Below is a small trained network, with its code and all its weights. Each question gives an input and a class and asks what happens when units are switched off, that is, made to give their printed mean instead of their output.

import numpy as np


def w(rows, s, z=0):
    codes = np.array(rows[::2]) - 128.0
    scale = np.full(codes.shape[1], s)
    scale[-1] = z or s
    return codes * scale


def f(y):
    return y / 2 * (1 + np.tanh(0.7978845608 * (y + 0.044715 * y**3)))


def log_softmax(a):
    a = a - a.max(-1, keepdims=True)
    return a - np.log(np.exp(a).sum(-1, keepdims=True))


def net(x, mask):
    res = np.array(x, float).reshape(1, 7) / 4 @ E
    y = f(res @ A[0][:, :-1].T + A[0][:, -1])
    res = res + np.where(mask, y, B[0][:, -1]) @ B[0][:, :-1]
    return log_softmax(res[-1] @ U[:, :-1].T + U[:, -1])


A, B = {}, {}
E = w([
[151,168,148,250,138,110,106,114],'x0',
[144,96,99,106,110,122,124,51],'x1',
[135,208,216,112,145,113,164,99],'x2',
[127,152,191,112,98,186,104,146],'x3',
[106,117,145,94,171,62,59,139],'x4',
[181,110,175,85,120,167,142,121],'x5',
[73,125,141,89,76,167,103,112],'x6',
],0.014)
A[0] = w([
[41,45,164,89,170,124,98,233,236],'N0',
[85,93,67,147,97,228,188,128,199],'N1',
[56,171,196,126,185,163,108,139,211],'N2',
[74,106,46,190,155,189,185,164,252],'N3',
[203,155,127,146,97,130,244,120,156],'N4',
[188,198,184,134,162,65,85,80,89],'N5',
[122,167,170,2,141,169,99,160,136],'N6',
[62,137,226,25,132,188,139,162,144],'N7',
[178,56,92,98,82,137,103,37,212],'N8',
[192,182,238,155,134,141,97,145,191],'N9',
[175,42,21,80,130,156,98,23,203],'N10',
[93,118,153,65,152,152,140,107,135],'N11',
[107,109,58,105,116,48,112,58,217],'N12',
],0.0091,0.0037)
B[0] = w([
[189,101,97,121,149,135,126,161,215],'N0',
[196,105,110,146,52,62,123,191,214],'N1',
[141,131,137,163,62,181,129,113,197],'N2',
[178,188,146,129,111,114,112,172,209],'N3',
[134,97,92,83,162,84,172,176,193],'N4',
[78,160,132,120,122,162,157,117,194],'N5',
[122,145,126,171,135,209,71,132,222],'N6',
[194,175,146,171,113,247,97,64,241],'N7',
[151,148,192,157,150,117,84,107,218],'N8',
[177,184,195,149,108,117,110,131,219],'N9',
[166,129,157,116,156,91,47,133,247],'N10',
[171,165,118,154,115,170,89,149,173],'N11',
[89,126,113,79,138,100,48,97,201],'N12',
],0.012,0.014)
U = w([
[93,153,118,166,140,114,182,168,51],'0',
[148,99,92,114,93,104,152,209,168],'1',
[115,99,112,112,192,119,85,99,133],'2',
[122,155,84,154,127,178,99,168,165],'3',
[155,107,99,130,94,184,194,129,1],'4',
[15,137,127,154,87,121,84,109,50],'5',
[156,168,183,187,72,155,60,147,154],'6',
[141,153,188,143,175,150,246,124,141],'7',
],0.013,0.0038)

Each question gives the input, the list of numbers given to net, and the class t.
The units are the neurons (one row each of A and B). Each row of codes is followed by its name. A weight is (code - 128) times the scale printed after its matrix; where a second scale follows, it is the last column's (A, B and U).
mask holds one flag per neuron, in row order. A switched-off neuron (its flag False) gives its mean, the last column of its row in B, instead of its output. The means were averaged over made-up inputs and are rounded, as every weight is.
A unit's drop is (log p(t) with every unit on - log p(t) with that unit switched off) / (log p(t) with every unit on - log p(t) with every unit switched off).
The circuit of an input: a set's keep is (log p(t) with only the set's units on - log p(t) with every unit switched off) / (log p(t) with every unit on - log p(t) with every unit switched off). Starting from the 12 units with the biggest drops (on a tie, the unit counted first), units are removed one at a time, each time the one whose removal leaves the highest keep (on an exact tie, the one counted first), for as long as the keep stays at least 0.8.
circuit, biggest first: the units of the circuit, biggest drop first
top k neurons: the k neurons with the biggest drops, biggest first
drop when u is switched off: that unit's drop, to one decimal
input [0,6,7,2,-6,4,-1], class 7: circuit, biggest first -> [N4 N10]
input [8,-4,4,-6,-8,-6,-5], class 0: circuit, biggest first -> [N7 N4]
input [0,-7,-6,6,7,-1,-2], class 3: top 4 neurons -> [N0 N8 N10 N1]
input [-4,6,-7,-7,1,-8,7], class 2: top 4 neurons -> [N12 N7 N9 N2]
input [-6,7,2,5,-6,-2,-8], class 1: circuit, biggest first -> [N4 N7]
input [-4,-6,-6,-2,4,7,-5], class 1: circuit, biggest first -> [N7 N0]
input [7,-2,-4,1,-4,-6,-7], class 1: top neuron -> [N7]
input [-2,-2,1,-7,-4,4,4], class 1: drop when N6 is switched off -> 0.1
input [4,2,8,6,-2,-4,-5], class 7: drop when N5 is switched off -> 0.1
input [4,-4,-6,-2,-3,0,-2], class 1: drop when N7 is switched off -> 0.2
